cols: X Y C Q
sifo: [  0.8 -37.0 -60.3 -47.3]
domu: [-24.0   0.5 -26.4 -36.9]
rulen: [ 22.3  42.0  10.7 -32.4]
nafe: [ 15.2 -18.8 -55.4 -37.0]
gibem: [  2.6  10.8 -83.1 -21.3]
Mot: [ 38.3  69.3 -47.6 -12.5]
both nafe sifo:  => [-37.0]
where: [-60.3] => sifo, 3
down: [-37.0   0.5  42.0 -18.8  10.8] => Y
where: [2.6] => gibem, 1

cols: N P R Z M
zan: [-32.9 -87.5 -10.7  48.0  63.7]
maz: [-57.4 -94.1  25.8 -48.3  20.3]
vur: [-94.1 -57.4  25.6  20.3  25.7]
tags:
[63.7] -> k387
[25.7] -> k705
[-10.7] -> k937
[20.3] -> k996
key zan 5:  => k387
q: [-94.1 -57.4  25.6  20.3  25.7] => vur
order: [-57.4  25.6  20.3  25.7 -94.1] => vur
order: [ 20.3 -48.3  25.8 -94.1 -57.4] => maz
where: [25.7] => vur, 5
down: [-87.5 -94.1] => P

cols: J S B D E
Desa: [-17.5 -59.2  12.6  -1.5 -29.6]
zaput: [  5.8  35.1  -1.4   0.2 -24.4]
sigu: [  5.8  57.9  -1.4   0.2 -24.4]
Gedas: [ 63.4  52.5 -27.7   4.3 -13.3]
muzes: [-85.7 -87.9  52.3  18.6  21.5]
tageb: [-64.2 -67.7   5.6 -17.4  -1.5]
Futi: [-85.7 -87.9   5.5  18.6  21.5]
where: [-29.6] => Desa, 5
where: [-17.4] => tageb, 4

cols: G K T V L W
rupe: [ -0.2 -22.1 -39.1   0.1 -22.9  38.6]
romed: [ -0.2 -47.7 -39.1   0.1  -1.2  26.4]
biron: [ -0.2 -22.1 -39.1   0.1  -1.2  26.4]
Guzo: [ 13.2  45.9   7.9  71.7 -39.4  16.8]
gudi: [  8.6 -24.4  -0.8 -23.1  29.1 -65.5]
ruso: [-19.1  43.2  25.0 -35.2   9.7 -12.2]
detul: [ -0.2 -47.7 -39.1   0.1  -1.2  -7.2]
Nalut: [-13.0 -22.8  -5.3   8.0  -0.6  21.4]
Poti: [ -2.1  -3.8  -4.3   6.9 -16.2   6.9]
tuf: [  0.2  27.0  19.0   7.9   7.8 -13.5]
down: [ 0.1 71.7] => V
both Guzo tuf:  => [7.9]
tags:
[27.0] -> k528
[0.2] -> k142
[13.2] -> k43
key tuf 1:  => k142
q: [ -0.2 -22.1 -39.1   0.1  -1.2  26.4] => biron

cols: mib Zak kisu suvi Gif taf zadar legut
Fub: [ 11.6 -13.4 -12.6  16.0  -7.6  11.4  10.6   7.0]
vud: [-16.0  -8.0 -12.5   5.5  10.8 -17.7  -0.3 -16.7]
zuke: [-16.0  -8.0 -12.5   5.5  10.8 -17.7   4.9   7.0]
Gana: [ 40.0 -12.5  41.0 -34.9  59.6 -79.5  43.3 -12.4]
tags:
[-0.3] -> k427
[5.5] -> k755
[-34.8] -> k62
[5.4] -> k209
[-17.7] -> k756
[-34.9] -> k120
key vud 4:  => k755
down: [  7.0 -16.7   7.0] => legut
where: [59.6] => Gana, 5
where: [-34.9] => Gana, 4
where: [-12.4] => Gana, 8
both zuke Gana:  => [-12.5]

cols: pob zuge Zolum dided foniv Leli
mut: [  1.3 -24.7 -23.7 -11.9  15.9   3.1]
vuta: [  3.0 -18.1  -0.1 -29.7  11.4   0.9]
lonip: [ 18.6   6.3 -40.5  -6.6 -28.7 -14.2]
sogo: [ 16.3 -22.1 -19.9 -36.2  12.7  -7.8]
gofi: [ 63.6 -92.6 -61.6 -15.6 -46.5  16.0]
down: [-24.7 -18.1] => zuge
down: [-29.7  -6.6 -36.2] => dided
where: [15.9] => mut, 5

cols: A U F H
Gemoz: [-18.3 -17.7 -80.1  48.2]
Rak: [-32.2 -12.4  16.2 -24.2]
bive: [-63.6  56.3  11.5 -14.1]
futo: [  1.4 -11.4  11.5 -13.8]
lugoz: [ 52.9 -37.6  39.9 -32.2]
suz: [-60.2 -16.1  18.8 -25.8]
Pup: [-10.4 -39.6  40.7 -46.1]
Nar: [-16.9 -15.9  11.6 -17.5]
down: [-63.6   1.4  52.9 -60.2] => A
tags:
[-16.9] -> k27
[-32.1] -> k548
[-32.2] -> k57
[-16.8] -> k328
[-17.0] -> k502
[11.7] -> k18
[-60.2] -> k641
[-15.9] -> k598
[11.6] -> k21
key Nar 1:  => k27
down: [-32.2 -63.6   1.4  52.9 -60.2] => A
down: [  1.4  52.9 -60.2 -10.4] => A
q: [  1.4 -11.4  11.5 -13.8] => futo
down: [-11.4 -37.6] => U

cols: zipu noser Nol Zoz somos lelu
bube: [  4.2 -60.0  -3.3 -13.7  29.8  28.1]
sovo: [  1.5   6.3  -5.0 -10.0  -6.4  -3.1]
gude: [  6.4  31.6  -3.0 -31.9  29.3  11.9]
tik: [  3.1   0.6   6.3  42.7 -21.3  16.3]
where: [-3.0] => gude, 3
q: [  3.1   0.6   6.3  42.7 -21.3  16.3] => tik
down: [-31.9  42.7] => Zoz
both tik sovo:  => [6.3]

cols: vaz povel gatab goban biru pufat
Mota: [ 5.7 -8.6 19.1 46.3 42.1 11.7]
Likis: [  1.9 -12.0 -19.8  24.9  42.9   8.0]
zezul: [ 24.9  22.0  63.4 -19.6  22.1 -66.9]
Lan: [ 21.9 -18.3  84.7 -19.7  22.0  31.9]
ket: [-32.0 -24.8 -19.7 -57.1 -44.0  21.5]
both zezul Lan:  => [22.0]
both ket Lan:  => [-19.7]
where: [-19.8] => Likis, 3
both zezul Likis:  => [24.9]
both Lan zezul:  => [22.0]
order: [11.7  5.7 -8.6 19.1 46.3 42.1] => Mota
where: [-18.3] => Lan, 2

cols: fovo Lidi Tege Sek
vis: [ 22.2  60.7 -90.0 -91.7]
fego: [ 22.2  14.3   5.0 -32.7]
vigi: [-90.0  22.2 -91.7  60.6]
both fego vis:  => [22.2]
down: [-90.0   5.0] => Tege
key -> tag
[14.3] -> k66
[22.2] -> k713
key vigi 2:  => k713
where: [-32.7] => fego, 4
q: [ 22.2  60.7 -90.0 -91.7] => vis
order: [-91.7 -90.0  60.7  22.2] => vis

cols: diru vese beva puz
pone: [ 25.6  53.0 -45.9 -29.1]
tukap: [ 11.0  21.3 -10.7   0.2]
rimu: [ 26.3  57.0 -60.7 -42.0]
megat: [ 11.0  21.3 -10.7  -5.4]
tugoz: [-15.6  22.3 -16.0 -16.2]
tova: [ 14.8  34.8 -54.3 -47.0]
Puzep: [-16.2  29.6 -20.9   5.3]
bota: [ 34.8  74.3 -54.3 -46.9]
numaz: [ 25.8  39.9 -23.9   2.3]
konot: [ 2.9 22.5 14.7 -0.6]
order: [-54.3 -46.9  34.8  74.3] => bota
both tugoz Puzep:  => [-16.2]
where: [14.7] => konot, 3
where: [2.3] => numaz, 4
down: [53.0 21.3 57.0 21.3] => vese

cols: sis pason mun Lim veru nida Vifa
kuzog: [-4.0 67.0  8.4 66.9  0.8 56.6  2.6]
Robol: [-88.8  -0.2  33.2 -23.6   1.1  67.0  32.5]
fata: [ 65.7  17.6 -11.0   9.0 -21.9 -48.3  47.7]
both kuzog Robol:  => [67.0]
Table of tags by key:
[33.2] -> k26
[-11.1] -> k584
[8.3] -> k393
[-11.0] -> k71
[-4.1] -> k344
[-4.0] -> k580
[8.4] -> k932
key kuzog 3:  => k932

cols: selo ner Sazim Kabo Dip lupi Tilu Bama budad
rig: [-13.8   3.3  42.2 -12.4 -22.2  62.5 -88.1  28.8  -6.9]
Mufu: [-52.7 -44.0  68.8 -88.0  12.8 -28.1  41.0  10.6  24.6]
zopo: [  5.4  41.8 -65.7 -16.2 -14.1 -76.9  76.4  51.2 -40.9]
Table of tags by key:
[-12.3] -> k420
[12.8] -> k3
[-88.0] -> k648
[-88.1] -> k581
[68.8] -> k992
[12.9] -> k535
[-87.9] -> k135
[-12.4] -> k673
key Mufu 4:  => k648
q: [  5.4  41.8 -65.7 -16.2 -14.1 -76.9  76.4  51.2 -40.9] => zopo
where: [-88.1] => rig, 7

cols: nomet biz bom kesed lib
bimez: [ 27.0  57.7  70.1 -80.1  37.2]
fon: [ -4.6 -66.9 -21.6  75.2 -54.9]
rok: [ 73.8  40.8 -88.5 -21.5 -67.8]
big: [-13.4 -87.8  45.4 -16.4  79.1]
Zatiz: [ 25.8 -43.6   0.6  11.2  87.1]
key -> tag
[37.2] -> k145
[37.3] -> k196
[37.1] -> k400
[-67.7] -> k887
[-67.8] -> k359
key bimez 5:  => k145
q: [-13.4 -87.8  45.4 -16.4  79.1] => big

cols: mas vako kab zar Vup puru fud
sudap: [-35.2  34.7 -12.0 -11.5  -9.3  49.1 -29.3]
firi: [ 17.0 -36.9 -24.6  28.9   0.7  50.9  67.0]
popap: [-42.8 -66.8   6.8  16.9  11.7  -4.2  25.1]
tuv: [ 18.6  -9.2  -9.7 -16.6 -26.0 -16.9 -36.4]
Ninuv: [ 22.4  25.9  11.6  -1.6  40.1  18.8 -48.5]
puzi: [ 10.6  79.3  30.6 -15.1  -4.7  32.3 -34.5]
bedes: [-26.7 -32.1 -30.9  -0.9 -46.3  -6.5  26.5]
fizi: [-34.6  -1.4  11.3   0.3  16.6  -8.2  11.3]
Zug: [-42.8 -25.0   6.8  16.9  11.7  -4.2  25.1]
down: [ 34.7 -36.9 -66.8  -9.2  25.9  79.3 -32.1  -1.4] => vako
where: [-9.3] => sudap, 5
down: [-26.7 -34.6] => mas

